In the rows, zero is written as 128.
Each row of numbers belongs to one of the nodes below and depends on some of the facts about them. Some rows are named. Which node is each other row?

There are 2 kinds of fact about the nodes: Ω, η.
vukek: η mibrek,grafebrin
vitres: Ω tigroflar
rovebir: η stupon,klebe,grekobak
fodren: η kosu
mosa: η druklem,skavim
rutri: Ω beske,trezar; η grire,duvik
pasokli: Ω sonus,grafebrin
grofladrok: η binamen,rizopur,tobor,vadruplin,gustun
trefa: η dropun
gafel: η grafebrin
gute: η guvis,pusten,stidak
zubren: Ω rebrer,griske,figril,grisim,geda; η guson,drizol
drobiklu: η doflol,faska,dalal
barem: Ω vatok,tuli,ploster,futos,tiduvum,duvik
grelor: Ω griflus,guvis,fodren
tiduvum: η destis,vitres
zoska: Ω ploster; η klokom,plelas,lostor,tobor
brora: η gustun
tribrirek: η tigroflar
tradol: η sugran
gruzos: η sugran,griflus,grerek,musi,grafebrin
damigron: Ω vatok,luzel,mibrek,brove,dirir,fenuk
trote: η megragrak,movus
braples: Ω sonus,flastamo,fogede,trubruk
dreplem: Ω mibrek,degi,zibal,fekluk,ploras,fodren,grekobak
flibran: η dropun,trubruk
ruker: Ω pina; η pitam,klodagril,stuzu
grunen: Ω vatok,gruzos,klibrobrer,dirir
kogre: η kikle
zazos: η flastamo
faska: Ω griske,destis,zudre,pitam,zopum,dirir,tradol,teskom
befos: η laror,fubrum,dropun
tagi: Ω fital,divul,dustol
triskemi: Ω destis,doflol,flibran,drizol
pimel: Ω brove,beske,tuli,berom,kleve,tiduvum,drastam
pali: η tagra
satrir: η gudrim,tagra,felor
sokagu: η podrar
degi: η moketus
stugu: Ω grire,tuli,plabek,kikle,rovebir
liki: η destis,tuli,klazufis
moketus: Ω tetor,brirom
sepes: η kelo
klastis: Ω futos,zetus,mosis,tobor,geda
zetus: η kelo,klugugi,tagra
remim: Ω vatok,flibran,klugem,ploras,trubruk
flogrove: Ω brirom,plelas,teskom; η damigron,klodagril,zuzedil
skobiker: η sonus,zuzedil,lostor
tremi: Ω tetor,stuzu,nonuk,pali,zibal,denes,grofladrok,grekobak
rilu: Ω zivim,sonus,mibube,travetro,rupla
gozi: Ω doflol,giskur,kogre,plabek,dropun,drizol,laza
lobril: Ω druklem,griflus,gabrem,plimil,tribrirek
gomek: Ω destis,pitam,fluplozem,stodre
fosul: Ω nistaskos,zeflik,zazos,vukek; η braples
grigra: Ω tuli,tigroflar,travetro,dustol
baklur: η pitam,fluplozem,drutrik
lodan: η braples
gekleva: Ω trefa,sonus,klodagril,musi,dustol; η klokom,nabrim
vatok: η lesta,travetro
zakos: Ω druklem,nonuk,fubrum; η flastamo,figril
rotak: η klastis,berom,drutrik,stidak
movus: Ω liki,deflam,stuzu,kogre,plostel,pekivus,tovor,fogede
teskom: η skavim
fistel: Ω gudrim,guvis,plimil,befos
sefi: Ω pitam,tribrirek,grisim,geda
grisim: η pudres
giplizok: Ω pusten,kikle,klugem,sokagu
skigro: Ω trefa,nokli,stodre,sifek,pekivus,dritesto
zuzedil: Ω rizopur,duvik
guson: Ω musi,vaban,kosu
trezar: η klastis,remim,skigro
bredal: η plostel,movus
lubral: Ω stupon; η destis
gustun: Ω druklem,griske,degi,kogre,grofladrok,dalem,trubruk
vaban: η fistel,trubruk
zudedrus: η kikle
sefun: Ω deflam,dirir,tradol
klarok: Ω fital,segrum,tigroflar,klebe,duvik,rotak
bruzu: Ω sugran,griflus,stuval,plimil,binamen,klazufis,tovor
greno: Ω vaban,tiduvum; η flastamo,tigroflar,greklol,rilu
ratre: Ω klibrobrer,dustol,nabrim,laza,dalem; η laror,grafebrin,movus,vadruplin
dirir: η flastamo,binamen,rupla,skeges
nokli: η griske
fliga: Ω deflam,skastan,kogre,travetro,kosin,tobor
vidu: Ω kelo,podrar,satrir
dregriflin: Ω griflus,doflol,dirir,podrar,drastam; η damigron,lesta,barem
tofli: Ω fital,rupla,skeges,nalomin,grekobak,dalem,geda; η stupon,gomek
rebrer: η zudre,grafebrin
mibube: η zeflik,pusten,felor
megragrak: Ω gafel,nistaskos,drobiklu,pusten,skavim,plimil,skobiker,nalomin,mosa
greklol: Ω brora,skobiker,denes

Some nodes and their rows:
[120 130 133 136 120 135 123 145 122 126 122 122 154 155 127 120 120 133
 139 114 111 116 130 124 116 112 137 115 131 121 118 130 132]: stuzu
[121 153 160 176 119 117 156 157 121 199 125 122 114 121 125 123 111 125
 139 114 171 116 120 121 154 107 130 114 126 123 143 130 251]: ruker
[126 132 130 131 115 116 122 124 120 127 134 185 112 122 126 122 112 124
 142 112 110 121 123 153 122 106 129 119 126 119 119 129 143]: mosa
[125 131 123 122 124 129 122 137 126 121 122 130 113 121 131 120 115 130
 140 116 111 120 125 124 119 122 126 116 136 121 114 131 130]: dritesto
[120 132 117 121 128 134 121 140 125 121 127 123 112 121 144 119 123 130
 138 113 112 121 117 121 116 116 129 128 129 121 111 130 126]: skastan
[143 131 116 158 141 123 121 140 120 144 127 147 113 123 148 120 122 131
 141 112 112 131 124 132 115 109 131 144 127 121 109 131 128]: drobiklu
[120 138 121 110 143 114 146 126 130 137 126 133 118 121 125 132 118 120
 146 135 133 115 118 146 118 133 137 114 131 118 156 129 136]: grigra
[117 138 118 108 118 120 120 134 124 122 150 146 115 124 124 130 113 124
 138 112 111 115 117 123 124 113 131 115 139 121 140 132 140]: tuli
[127 131 118 109 146 116 144 125 128 123 132 124 112 119 133 134 119 126
 139 134 140 115 118 126 117 116 129 116 125 117 125 130 140]: pimel
[122 130 116 108 116 114 122 133 120 122 160 153 112 120 128 132 110 121
 138 120 115 114 116 122 126 119 135 115 125 123 126 128 140]: beske
[127 133 128 130 123 114 120 132 121 139 122 174 122 120 128 120 112 122
 152 126 112 120 129 124 118 137 127 114 129 121 132 130 128]: degi
[121 130 119 111 134 114 144 120 145 132 124 121 138 157 125 123 136 123
 151 150 137 116 118 137 144 108 149 114 138 156 148 129 129]: gustun
[127 132 118 121 123 127 120 134 122 123 121 131 116 122 133 119 119 126
 142 118 111 120 124 125 117 112 128 119 127 120 115 130 131]: fekluk
[158 132 123 125 132 114 120 140 122 131 134 154 110 120 142 120 110 126
 148 123 112 128 126 122 116 133 130 119 125 120 112 128 130]: rovebir
[129 131 120 119 120 125 119 137 122 122 123 127 115 122 129 119 118 128
 141 116 112 118 124 123 118 117 130 118 129 122 112 131 130]: geda
[119 132 168 110 131 114 120 119 122 156 128 128 133 119 134 126 110 120
 137 132 115 116 117 142 117 107 129 126 127 125 110 131 137]: dregriflin
[121 135 118 111 115 122 122 115 144 121 124 122 112 140 145 122 131 119
 147 115 114 117 134 122 127 107 128 129 132 124 115 131 127]: fubrum
[141 133 128 111 115 113 120 116 131 123 123 138 112 118 161 122 112 122
 145 120 116 125 145 123 124 120 127 132 125 120 112 130 129]: tradol
[125 131 137 112 178 165 135 117 126 132 143 149 114 119 131 124 130 183
 160 161 113 117 118 161 116 120 126 119 125 135 115 130 129]: lubral

Which node is each row?
No name comes twice in this set of rows, the named rows included.
[145 133 152 110 144 117 159 118 143 146 123 125 113 121 170 123 110 124
 147 146 156 122 131 165 141 112 128 149 126 164 109 129 127]	ratre

Now the same nodes, written a new way:
Known rows:
[106  90 142 139 141 110 116 138 124  98 132 124 125 130 163 162 135 140
 143 103 129 115  89 130 142 118 119 137  91 128  77 117 148]: brora
[137 130 117 130 123 125 130 138 132 117 123 138 120 132 120 136 107 116
 115 132 131 116 120 128 126 122 134 127 126 135 126 129 115]: fenuk
[136 132 120 128 122 126 129 136 130 123 124 134 125 133 114 132 109 124
 117 135 132 113 128 126 128 121 133 130 126 132 131 130 118]: plabek
[131 128 115 141 137 129 127 111 142 138 142 129 124 119 135 108 135 126
 109 142 121 138 147 129 128 135 117 106 132 116 140 123 127]: stugu
[ 85 105 154  96 118 103 166 181 113 182 132 126 124 131 114  89 125 107
 190 135 127 117  84 188 166  85 114 170  90 141 114 110 143]: rupla
[140 141 124 123 115 125 140 111 142 137 133 134 139 126 126 100 128 106
 126 155 129 133 133 131 133 132 137 130 147 131 140 131 122]: dalal
[131 114 107 116 142 144 107 101 133 110 130 141 135 117 142 167 107 150
  74 133 124  81 137 107 127 126 143 123  96 117 115 127 118]: drobiklu
[143 140 111 127 120 129 143  98 145 155 144 137 139 125 119  83 126 104
 110 178 124 129 149 133 138 128 133 107 151 110 167 125 125]: vitres
[139 126 115 156 143 156 101 143 116 117 135 130 125 136 156 164 116 138
  97 109 149 110 132 116 122 123 133 126 102 106 104 142 117]: flibran
[130 127 115 135 136 133 126 114 134 147 137 125 131 120 129 109 137 129
 107 144 124 138 150 128 128 134 114 110 130 112 147 120 127]: grigra
[ 92 162 157  91 117 138 131 139 103 183  98 117  90 123  95 111 143 161
 158  83 100 160 158 147 124 154 122 102 179 162 182 104 136]: drutrik
[138 139 155 142  94 111 127  90 132  89 115 134 139 155 131 113 146 130
 143 134 106 144 125 108 145 157 132  96 183 147 143 107 158]: lesta
[112 143 168 122  86 130 130 119 103 113  83 130 133 177 102 128 144 157
 154 108 102 132 130 115 150 146 131  95 191 155 164  98 176]: klodagril
[141 150 144 150 122 143 108 130 119 127 153 114 117 140 150 142 131 100
 182  96 163 156 107 127 135 130 139 137 154 133 106 156 113]: griflus
[133 126 114 131 140 144 120 125 130 125 129 136 131 124 142 135 122 139
  83 139 126 113 146 121 121 132 131 121 111 112 128 125 123]: lodan
[130 128 119 134 136 133 129 119 138 137 141 129 127 118 142 108 136 129
 110 141 120 143 145 129 122 137 122 113 130 112 134 122 130]: grunen
[131 132 127 128 126 125 123 133 132 118 121 140 122 128 138 136 118 126
 116 128 134 121 115 127 122 138 147 141 128 129 118 131 117]: nonuk
[134 139 148 160 122 133 114 120 127 136 165 105 129 142 150 116 155  90
 209 104 159 172 107 134 142 124 117 127 158 128 107 151 133]: laror
[ 98  77 140 157 155 122 109 179  93  99 131 117 114 140 183 177 135 160
 123  84 133 108  94 134 143 114 101 139  55 113  58 110 160]: grofladrok

Name these rows:
No name comes twice in this set of rows, the named rows included.
[ 90 165 146  91 129 140 135 144 106 207 111 116  92 107  95  97 149 151
 154  92 104 172 167 158 119 157 116 104 174 148 189 110 127]	klastis
[129 130 122 122 131 157 129 139 110 143 105 135 146 139 126 145 120 144
  94 136 137 103 136 130 119 122 147 148 113 108 131 133 123]	nokli
[143 138 126 113 105 108 139 114 152 120 130 139 137 134 105 111 112 101
 147 149 130 124 112 130 136 120 143 134 154 150 141 132 119]	kikle
[125 133 143 139 133 126 113  80 137 133 166 111 129 115 154 121 162 110
 178 118 133 161 128 118 141 136 119 116 150 128 115 138 137]	megragrak
[ 92 104 133 100 141 125 145 187 114 177 126 140 110 116 141 115 104 128
 110 130 124  93 112 178 149  99 127 158  60 129 109 108 118]	tribrirek
[ 81 116 143  85 129 112 169 169 113 222 138 126 121 110 124  58 136 108
 165 156 116 130 126 199 162 101 108 156  92 123 142 103 137]	rilu
[128 107 161 150 103  81 144 108 134  79 128 121 147 150 134 112 164 119
 182 128 113 157  90 115 148 134 105 117 156 146 105 109 175]	klokom
[152 141 111 121 103 122 141 120 153 132 133 147 130 136 107 108  96  95
 114 166 135 105 125 130 137 117 149 125 147 134 152 135 109]	tuli
[137 137 135  99 103 110 135  84 156 117 135 140 141 125 114 118 120 103
 156 154 125 118 109 120 139 122 152 143 153 150 134 138 121]	skavim
[ 82  78 135 117 151 124 141 221  96 163 129 128 109 121 156 131 108 150
 117 106 126  87 109 182 157  89 100 153  23 117  78 101 138]	dirir
[ 93 105 173 116 114  82 158 170 118 140 138 117 122 132 146  97 138  99
 214 115 128 142  66 174 167  97 113 173 104 158  77 112 148]	binamen

The same nodes again, as new rows of numbers:
Known rows:
[128 113 108 117 124 129 108 127 138 128 143 128 107 137 126 109 128 120
 122 117 119 135 137 145 133 123 105 136 145 138 156]: pitam
[133 117 112 103 147 134 107 130 151 114 136 138 118 135 131 108 133 129
 111 108 126 151 123 129 129 110 106 132 141 132 125]: vidu
[123 126 121 101 133 126 119 131 119 120 122 127 109 135 132 104 136 120
 123 117 111 140 147 152 125  97  98 144 131 133 137]: fubrum
[133 121 109 110 120 134 121 133 134 125 137 124 109 136 128 103 141 109
 120 113 118 140 134 143 136 109  97 142 138 140 142]: brirom
[147 115 128 166 119 127 138  92 120 124 104 113 119 119 162 125 135 131
 121 163 117  97 140 114 145 132 116 160 132 111  98]: brora
[126 117 109 111 129 130 112 128 138 129 141 128 109 138 127 106 132 123
 119 111 119 141 133 141 134 120  99 139 143 139 147]: zopum
[128 124 105 104 126 129 113 133 144 126 128 138 116 132 132 112 144 123
 120 111 125 144 136 131 131 112  99 136 143 139 141]: fenuk
[129 128 108 108 136 121 109 131 143 119 135 129 111 128 136  94 138 119
 121 122 112 139 136 145 134 113 108 142 141 129 145]: plostel
[138 109 137 155 135 133 128  81 129 114 116 112 118 125 156 129 105 149
 115 133 128  99 135  98 138 151 107 159 134 103 101]: zubren
[148 114  86 125 151 143 106 126 147 105 119 128 107 130 142 110 133  97
 112 114 133 147 126 141 125 114  84 141 146 132 137]: felor
[132 126 102 107 136 127 111 130 145 114 138 122 102 127 134  92 130 121
 118 125 115 145 141 141 129 120 109 137 147 129 150]: dritesto
[161 100 146 114  98  76  82 185 143  58 148 188 121 172 151  98  92  94
 151 116 118 157 198  79 160 176 163 165 123 167 119]: braples
[142 122 131 151 136 122 129  87 146  91 112 109 118 114 167 116 117 149
 114 152 129 104 146  88 132 147 115 155 141  98 101]: gekleva
[137 132 115  92 147 125 112 130 143 102 134 140 121 119 143 108 124 131
 107 106 127 142 137 115 123 117  98 139 152 133 142]: grigra
[127 120 109 116 122 128 115 127 134 134 140 129 105 134 129 107 131 117
 120 114 119 134 138 142 137 120 101 142 143 137 152]: griske
[151 143 118  96 150 120 117 126 137 105 149 134 107 115 143 105 129 133
 100 112 116 153 141 120 128 118  94 142 149 130 133]: rilu
[149 117 128 173 125 124 139  81 123 147 123 114  99 124 157 137 128 155
 113 170 113 119 139 116 147 146 109 157 136 116 106]: tribrirek
[ 86 120 153 138 144 122 141  79  93 104  48  73  91 150 159 111 114 192
 140 175 115 119 203 143  93  96 105 151 104  92 115]: trefa
[133 118 117 105 144 133 105 126 145 110 149 131 111 134 126 103 118 132
 112 101 124 142 129 132 131 124 103 138 142 126 133]: gomek

Name these rows:
No name comes twice in this set of rows, the named rows included.
[140 116  94 122 156 134  98 130 138 123 121 142 108 126 134 111 139 100
 111 120 119 140 126 151 130 112  96 142 143 134 139]	gudrim
[138 123 115  94 142 132 111 129 143 106 131 145 126 124 140 118 124 132
 108  99 133 142 135 110 126 118 100 132 148 137 136]	barem
[116 119  97 124 140 127 121 147 140 127 144 143 113 113 117 104 140 124
 108 118 112 133 131 142 119 110 119 143 143 130 134]	klazufis
[145 111 119 161 115 130 134  90 126 116 101 112 121 118 170 130 121 138
 120 160 134  96 150  97 134 145 110 152 144 120 118]	rotak
[139 108 117 163 115 133 134  93 141 123  95 114 120 128 162 129 137 146
 124 162 136 108 143 102 135 135 116 146 141 116 103]	trezar
[139 127 102 106 131 122 113 130 143 105 137 126 112 120 141  98 134 117
 117 129 124 137 152 131 127 119 112 134 154 134 152]	klodagril
[135 123 122  97 133 129 106 127 149 109 131 142 126 129 130 118 132 132
 111 100 131 139 132 117 133 116 103 137 142 133 124]	damigron
[150 141 104 108 132 125 134 127 126 136 144 135  99 117 150 119 140 135
 104 134 119 161 147 125 129 116  88 134 156 148 152]	tigroflar
[137 121 108 107 139 127 115 133 121 128 133 141 115 118 142 110 134 111
 113 124 114 133 138 143 129 110 105 142 145 142 150]	nalomin
[134 126  99 107 132 130 119 135 145 110 131 128 111 126 144 100 137 122
 116 126 125 143 145 129 125 115 108 135 151 136 147]	kosu

The same nodes again, as new rows of numbers:
Some rows with their names:
[126 134 158 135 153  46 116 120 162  83 115 166 101  92 143 149 116 106
 120 153 109 126  93 167 161 123 126]: trefa
[179  90 177 155 217 134 171 127 153 121 127 156 104 120 124 168 128  79
 139 101 118 171 108 140 119 159 159]: zazos
[138 130 142 115 137 125 113 117 152 112 109 138 103 115 137 148 130 113
 137 158 141 130 116 144 124 135 142]: gute
[104 137 166 155 153  89 109 114 148 100 114 170 100  80 129 131 118 113
 124 169 119 127  88 158 139 119 132]: befos
[122 125 113 111 138 125  85 135 153 138 104 145 127  83 131 163 118 111
 165 164 145 129 120 150 122 157 156]: pali
[149 136 119 112 133 119 114 120 151 117 112 139 114 113 139 158 126 107
 147 158 139 125 115 155 128 140 137]: mibube
[162 156 126 127 119 124 153 132 122 122 144 124 141 146 131 139 135 118
 123 132 116 147 133 128 148 118 121]: musi
[168 155 129 124 119 114 152 130 122 119 145 126 139 148 136 150 132 117
 120 126 116 148 133 128 151 126 123]: kosu
[140 151 126 134 124 141 143 128 117 130 142 118 143 136 120 125 139 119
 121 141 120 144 128 126 144 111 126]: zudre
[150 131 144 120 117 122 155 142 122 118 127 125 116 140 137 129 140 125
 114 135 114 150 149 120 150 124 117]: pasokli
[130 149 125 149 124 145 142 125 105 137 142 131 131 121 126 128 138 119
 117 148 123 152 125 122 137 119 128]: guvis
[148 151 125 137 118 134 147 127 112 132 142 127 135 133 128 133 136 118
 118 140 119 146 127 126 144 121 121]: kosin
[153 153 125 138 116 131 150 129 112 128 142 130 135 135 130 135 134 120
 120 138 118 146 129 127 143 122 119]: dustol
[149 170 165 139 120 133 120 118 117 131 153 132 153 141 122 141 119 134
 123 126 124 149 121 108 135 133 142]: beske
[157 162 139 138 115 135 145 133 109 124 147 128 137 130 123 136 132 120
 117 137 123 135 126 112 134 124 128]: tuli
[132 148 125 147 124 142 147 127 106 136 143 129 132 123 126 129 138 119
 118 145 122 151 124 123 138 118 128]: stuval
[132 133 153 135 120 139 140 134 116 128 129 128 117 128 128 119 138 131
 112 142 121 152 142 113 142 123 126]: dreplem
[139 143 139 134 120 134 143 132 114 126 135 129 123 131 132 130 137 126
 116 141 121 153 137 119 142 124 127]: stidak
[140 142 140 135 120 134 146 129 115 126 135 129 124 132 132 130 137 125
 115 140 121 152 136 119 141 122 126]: klokom

Name these rows:
No name comes twice in this set of rows, the named rows included.
[174  86 150 144 141 130 181 123 119 158 149 121 132 139 112 132 131 110
 112  96 105 157 113 120 146 147  97]	flastamo
[132 179 175  90 160 150 140 142 138  80 120  97  93  87 141 134 124  85
 114 127 139  55 125  93 109 155 153]	lubral
[140 146 123 137 123 131 143 125 113 131 144 122 138 130 129 134 137 119
 116 139 121 148 127 124 146 119 128]	zopum
[159 166 125 119 119 165 159 143 145 122 129 103 157 163  95 100 144 117
 149 147 115 123 140 142 141  77 113]	grafebrin
[144 153 132 144 123 139 144 127 109 132 144 131 135 130 127 133 134 120
 120 140 120 150 127 123 139 122 128]	klugem
[139 158 147 128 155 180 122 127 170 111 107 124 132 134  92 112 137 105
 167 171 137 112 117 159 109  86 146]	gafel
[121 113 149 108 144 124  99 110 157 106 104 121  96 117 138 141 138 116
 123 158 145 132 125 140 134 135 150]	flogrove
[163 164 139 150  93 147 150 126 103 135 142 146 131 135 126 129 126 132
 127 149 121 138 127 126 127 126 102]	rizopur
[148 122 151 102 134 117 121 121 159 102 102 132  94 127 143 147 133 114
 132 152 136 129 128 143 131 135 136]	gekleva
[135 130 146 124 122 126 145 135 121 122 129 121 117 133 134 126 141 126
 111 138 119 153 144 116 149 123 126]	gomek
[133 144 154 142 122 123 144 135 121 121 133 136 125 127 124 121 133 127
 116 142 113 150 132 122 147 114 122]	laror
[141 153 130 149 130 143 142 131 109 131 142 138 134 124 130 137 134 117
 123 143 122 155 131 124 136 125 135]	pusten
[131 149 142 151 127 102 141 129 114 119 142 147 129 115 132 131 128 121
 110 141 108 149 119 131 155 119 120]	trubruk
[153 159 139 142 109 138 142 124 110 131 144 136 137 136 126 133 127 127
 121 140 120 145 126 122 136 124 119]	ploster

